Here is a tiny trained network, its code and every weight. The questions are about switching its units off for an input and a target symbol, where a switched-off unit gives its printed mean instead of its output.

import numpy as np


def w(rows, s, z=0):
    codes = np.array(rows[::2]) - 128.0
    scale = np.full(codes.shape[1], s)
    scale[-1] = z or s
    return codes * scale


def norm(h):
    return h / np.sqrt((h * h).mean(-1, keepdims=True) + 1e-5)


def f(y):
    return np.maximum(y, 0)


def softmax(a):
    e = np.exp(a - a.max(-1, keepdims=True))
    return e / e.sum(-1, keepdims=True)


def log_softmax(a):
    a = a - a.max(-1, keepdims=True)
    return a - np.log(np.exp(a).sum(-1, keepdims=True))


def net(x, mask):
    ids = ['γδζηθμξ'.index(c) for c in x.split()]
    T = len(ids)
    res = E[ids] + P[:T]
    q, k, v = (norm(res) @ M[0].T for M in (Q, K, V))
    z = softmax(np.where(np.tri(T) > 0, q @ k.T / 2**0.5, -1e9)) @ v
    res = res + np.where(mask[0], z, O[0][:, -1]) @ O[0][:, :-1]
    y = f(norm(res) @ A[0][:, :-1].T + A[0][:, -1])
    res = res + np.where(mask[1:17], y, B[0][:, -1]) @ B[0][:, :-1]
    return log_softmax(norm(res)[-1] @ U[:, :-1].T + U[:, -1])


Q, K, V, O, A, B = {}, {}, {}, {}, {}, {}
E = w([
[42,172,204,31,99],'γ',
[191,168,129,180,158],'δ',
[161,138,46,87,181],'ζ',
[98,156,119,192,101],'η',
[47,66,150,138,160],'θ',
[145,76,41,125,37],'μ',
[82,222,249,147,189],'ξ',
],0.017)
P = w([
[182,104,184,138,89],'0',
[91,131,142,141,78],'1',
[99,172,104,136,102],'2',
[100,208,72,126,125],'3',
[115,239,45,122,143],'4',
[133,255,26,125,157],'5',
],0.0084)
Q[0] = w([
[81,114,102,182,169],'head 1',
[89,254,107,248,94],'head 1',
],0.0097)
K[0] = w([
[68,114,255,106,211],'head 1',
[115,234,166,136,58],'head 1',
],0.0079)
V[0] = w([
[66,207,246,2,107],'head 1',
[165,42,152,101,12],'head 1',
],0.006)
O[0] = w([
[203,254,138,78,19,89],'head 1',
[127,181,26,32,177,1],'head 1',
],0.0091,0.00072)
A[0] = w([
[254,120,101,66,130,189],'neuron 1',
[154,142,201,118,174,70],'neuron 2',
[175,179,160,22,139,254],'neuron 3',
[165,124,200,140,181,117],'neuron 4',
[159,143,213,166,136,155],'neuron 5',
[128,198,146,46,138,105],'neuron 6',
[144,132,99,240,96,69],'neuron 7',
[115,84,115,97,160,125],'neuron 8',
[79,173,114,104,147,144],'neuron 9',
[163,109,152,129,14,202],'neuron 10',
[165,197,179,124,139,173],'neuron 11',
[158,161,126,103,231,173],'neuron 12',
[138,95,137,161,63,123],'neuron 13',
[132,159,121,125,67,116],'neuron 14',
[71,221,61,125,139,115],'neuron 15',
[98,76,164,114,152,82],'neuron 16',
],0.013,0.0055)
B[0] = w([
[99,161,230,102,121,178],'neuron 1',
[132,146,70,117,241,142],'neuron 2',
[59,19,228,64,69,200],'neuron 3',
[95,205,2,167,174,149],'neuron 4',
[99,202,104,56,166,183],'neuron 5',
[143,101,179,91,74,179],'neuron 6',
[146,83,166,154,155,242],'neuron 7',
[75,104,120,150,134,165],'neuron 8',
[208,140,116,171,86,190],'neuron 9',
[74,166,141,30,142,208],'neuron 10',
[71,174,72,49,117,195],'neuron 11',
[6,141,144,133,140,167],'neuron 12',
[89,121,156,95,162,175],'neuron 13',
[123,131,179,143,157,187],'neuron 14',
[206,163,109,179,108,254],'neuron 15',
[94,196,105,156,65,149],'neuron 16',
],0.01,0.0079)
U = w([
[184,127,146,81,12,36],'γ',
[234,215,22,145,186,156],'δ',
[4,85,143,91,156,255],'ζ',
[193,91,168,186,180,123],'η',
[95,155,72,191,27,177],'θ',
[132,43,6,83,126,45],'μ',
[99,189,127,60,167,9],'ξ',
],0.011,0.0046)

Each question gives the input, a string of symbols that net reads in full, and the target symbol t.
The units are the heads (2 rows each of Q, K, V and O) and the neurons (one row each of A and B). Each row of codes is followed by its name. A weight is (code - 128) times the scale printed after its matrix; where a second scale follows, it is the last column's (O, A, B and U).
mask holds one flag per unit, heads first, then neurons. A switched-off unit (its flag False) gives its mean, the last column of its rows in O or B, instead of its output. The means were averaged over made-up inputs and are rounded, as every weight is.
A unit's drop is (log p(t) with every unit on - log p(t) with that unit switched off) / (log p(t) with every unit on - log p(t) with every unit switched off).
The circuit of an input: a set's keep is (log p(t) with only the set's units on - log p(t) with every unit switched off) / (log p(t) with every unit on - log p(t) with every unit switched off). Starting from the 12 units with the biggest drops (on a tie, the unit counted first), units are removed one at a time, each time the one whose removal leaves the highest keep (on an exact tie, the one counted first), for as long as the keep stays at least 0.8.
units of the circuit, in order: the units of the circuit, biggest drop first
unit that matters most: the unit with the biggest drop
k most important neurons: the k neurons with the biggest drops, biggest first
drop when u is switched off: that unit's drop, to one decimal
input ξ μ θ ζ ζ γ, target γ: 3 most important neurons -> [neuron 9; neuron 15; neuron 6]
input μ μ θ μ, target δ: units of the circuit, in order -> [head 1; neuron 3]
input δ η μ, target μ: units of the circuit, in order -> [head 1]
input δ η η γ ζ, target γ: units of the circuit, in order -> [neuron 15; head 1; neuron 3]
input μ μ μ ξ μ μ, target δ: units of the circuit, in order -> [neuron 3; neuron 15]
input γ μ ζ θ θ η, target γ: units of the circuit, in order -> [head 1; neuron 3]
input μ μ γ θ θ μ, target γ: units of the circuit, in order -> [neuron 1; neuron 11; neuron 12]
input γ ζ μ δ, target γ: units of the circuit, in order -> [head 1; neuron 3]
input θ η η μ, target ζ: units of the circuit, in order -> [neuron 9; neuron 13]
input η θ η θ η, target η: units of the circuit, in order -> [head 1; neuron 7; neuron 11]
input ξ θ η θ, target ξ: 2 most important neurons -> [neuron 10; neuron 3]
input θ η μ, target ζ: 3 most important neurons -> [neuron 9; neuron 10; neuron 1]
input ξ ξ η, target ξ: 2 most important neurons -> [neuron 10; neuron 5]
input μ η γ, target γ: unit that matters most -> neuron 9
input γ η η ξ η μ, target ξ: drop when neuron 3 is switched off -> 0.3
input γ θ μ η ζ, target γ: drop when neuron 3 is switched off -> 0.1
input η δ η η θ η, target δ: drop when neuron 15 is switched off -> 0.3
input δ θ η η θ, target θ: drop when neuron 9 is switched off -> 0.0
